Here is a tiny trained network, its code and every weight. The questions are about switching its units off for an input and a target symbol, where a switched-off unit gives its printed mean instead of its output.

import numpy as np


def w(rows, s, z=0):
    codes = np.array(rows[::2]) - 128.0
    scale = np.full(codes.shape[1], s)
    scale[-1] = z or s
    return codes * scale


def softmax(a):
    e = np.exp(a - a.max(-1, keepdims=True))
    return e / e.sum(-1, keepdims=True)


def log_softmax(a):
    a = a - a.max(-1, keepdims=True)
    return a - np.log(np.exp(a).sum(-1, keepdims=True))


def net(x, mask):
    ids = ['βδλμσφ'.index(c) for c in x.split()]
    T = len(ids)
    res = E[ids] + P[:T]
    u = 0
    for l in range(3):
        r = res
        for j in range(2):
            rows = slice(3 * j, 3 * j + 3)
            q, k, v = (r @ M[l][rows].T for M in (Q, K, V))
            z = softmax(np.where(np.tri(T) > 0, q @ k.T / 3**0.5, -1e9)) @ v
            o = O[l][rows]
            res = res + np.where(mask[u + j], z, o[:, -1]) @ o[:, :-1]
        u += 2
    return log_softmax(res[-1] @ U[:, :-1].T + U[:, -1])


Q, K, V, O = {}, {}, {}, {}
E = w([
[112,162,191,92],'β',
[168,167,132,141],'δ',
[146,5,211,161],'λ',
[140,131,59,215],'μ',
[169,161,137,146],'σ',
[138,124,21,135],'φ',
],0.021)
P = w([
[8,198,164,156],'0',
[133,151,192,179],'1',
[219,127,117,141],'2',
[198,99,157,153],'3',
[182,116,136,143],'4',
[171,126,120,133],'5',
[156,110,131,130],'6',
[148,127,103,122],'7',
[134,104,118,125],'8',
[131,123,99,112],'9',
[119,97,120,118],'10',
[116,114,104,105],'11',
[107,104,109,106],'12',
[102,96,122,104],'13',
],0.011)
Q[0] = w([
[77,125,65,117],'0.h1',
[228,144,6,60],'0.h1',
[93,218,134,242],'0.h1',
[194,146,131,96],'0.h2',
[139,133,153,81],'0.h2',
[85,72,96,83],'0.h2',
],0.015)
K[0] = w([
[132,126,131,51],'0.h1',
[161,250,45,149],'0.h1',
[143,143,230,132],'0.h1',
[154,140,151,113],'0.h2',
[121,126,134,94],'0.h2',
[99,93,115,81],'0.h2',
],0.02)
V[0] = w([
[116,114,87,182],'0.h1',
[115,167,162,143],'0.h1',
[141,55,178,172],'0.h1',
[126,177,110,224],'0.h2',
[163,143,31,215],'0.h2',
[83,254,95,147],'0.h2',
],0.0079)
O[0] = w([
[151,78,138,146,126],'0.h1',
[116,183,158,130,134],'0.h1',
[151,190,2,102,254],'0.h1',
[125,96,187,77,151],'0.h2',
[170,139,199,70,104],'0.h2',
[88,160,196,198,117],'0.h2',
],0.0081,0.009)
Q[1] = w([
[199,43,43,85],'1.h1',
[152,137,185,174],'1.h1',
[106,125,144,200],'1.h1',
[146,87,59,199],'1.h2',
[252,136,173,77],'1.h2',
[173,60,91,132],'1.h2',
],0.014)
K[1] = w([
[72,102,123,30],'1.h1',
[130,152,149,142],'1.h1',
[89,132,127,154],'1.h1',
[117,85,101,111],'1.h2',
[249,71,170,191],'1.h2',
[136,59,157,139],'1.h2',
],0.019)
V[1] = w([
[155,74,129,249],'1.h1',
[110,141,165,101],'1.h1',
[69,83,120,101],'1.h1',
[160,78,123,230],'1.h2',
[108,112,106,84],'1.h2',
[79,100,139,177],'1.h2',
],0.011)
O[1] = w([
[65,114,80,2,158],'1.h1',
[177,118,100,152,69],'1.h1',
[180,125,175,82,34],'1.h1',
[153,195,196,218,254],'1.h2',
[182,85,162,72,91],'1.h2',
[151,125,93,195,32],'1.h2',
],0.0072,0.0027)
Q[2] = w([
[118,193,158,127],'2.h1',
[90,154,169,90],'2.h1',
[119,109,94,115],'2.h1',
[127,96,180,168],'2.h2',
[7,168,223,110],'2.h2',
[105,211,182,90],'2.h2',
],0.016)
K[2] = w([
[138,79,143,121],'2.h1',
[191,155,111,122],'2.h1',
[130,128,107,99],'2.h1',
[131,35,141,153],'2.h2',
[238,50,7,162],'2.h2',
[167,145,145,93],'2.h2',
],0.018)
V[2] = w([
[192,135,221,132],'2.h1',
[185,190,178,225],'2.h1',
[123,208,120,99],'2.h1',
[145,2,157,130],'2.h2',
[109,141,121,92],'2.h2',
[167,135,48,104],'2.h2',
],0.0095)
O[2] = w([
[242,191,68,151,108],'2.h1',
[233,150,31,20,188],'2.h1',
[63,88,84,123,171],'2.h1',
[42,154,68,93,4],'2.h2',
[187,148,113,73,126],'2.h2',
[254,208,19,128,88],'2.h2',
],0.0062,0.013)
U = w([
[142,135,99,146,198],'β',
[123,110,119,90,3],'δ',
[62,98,9,89,214],'λ',
[127,112,143,71,8],'μ',
[118,138,67,89,129],'σ',
[140,170,239,94,184],'φ',
],0.011,0.0047)

Each question gives the input, a string of symbols that net reads in full, and the target symbol t.
The units are the heads (3 rows each of Q, K, V and O). Each row of codes is followed by its name. A weight is (code - 128) times the scale printed after its matrix; where a second scale follows, it is the last column's (O and U).
mask holds one flag per head, layer by layer. A switched-off head (its flag False) gives its mean, the last column of its rows in O, instead of its output. The means were averaged over made-up inputs and are rounded, as every weight is.
A unit's drop is (log p(t) with every unit on - log p(t) with that unit switched off) / (log p(t) with every unit on - log p(t) with every unit switched off).
The circuit of an input: a set's keep is (log p(t) with only the set's units on - log p(t) with every unit switched off) / (log p(t) with every unit on - log p(t) with every unit switched off). Starting from all 6 units, units are removed one at a time, each time the one whose removal leaves the highest keep (on an exact tie, the one counted first), for as long as the keep stays at least 0.8.
circuit, biggest first: the units of the circuit, biggest drop first
most important unit: the unit with the biggest drop
which heads matter: for each layer, one digit per head in row order, 1 if its drop is at least 0.15 and else 0, layers parted by /
drop when u is switched off: that unit's drop, to one decimal
input β β β β λ μ β β β β μ δ σ, target φ: which heads matter : 10 / 10 / 01
input λ β β δ β λ β β λ β δ β, target λ: most important unit : 1.h2
input β δ β φ μ μ β μ β λ φ φ φ φ, target φ: circuit, biggest first : [2.h2, 0.h1, 0.h2]
input β β λ λ σ, target φ: circuit, biggest first : [0.h1, 2.h2]
input μ δ λ δ σ β σ β, target β: which heads matter : 10 / 00 / 11
input σ β λ λ, target λ: circuit, biggest first : [0.h2, 0.h1]
input σ σ β λ μ β, target β: circuit, biggest first : [0.h1, 1.h1]
input λ φ σ λ μ δ δ β μ β μ β λ, target β: circuit, biggest first : [1.h1, 0.h1]
input λ β φ σ λ φ φ λ φ δ β φ, target β: which heads matter : 00 / 10 / 00
input λ λ λ σ μ, target φ: circuit, biggest first : [0.h2, 2.h1]
input β β λ δ β, target σ: which heads matter : 00 / 11 / 10
input β λ λ δ, target φ: circuit, biggest first : [0.h1, 2.h2]
input μ δ μ β μ β β δ β, target λ: which heads matter : 00 / 11 / 01
input β λ δ β φ μ λ β φ, target β: circuit, biggest first : [1.h1]
input λ β β μ λ β, target σ: which heads matter : 01 / 01 / 01
input β β σ β β μ, target φ: drop when 2.h1 is switched off : -0.1
input β λ δ β β δ β β λ, target β: drop when 0.h1 is switched off : 0.1
input λ β δ φ β β σ β λ δ, target φ: drop when 0.h2 is switched off : 0.2
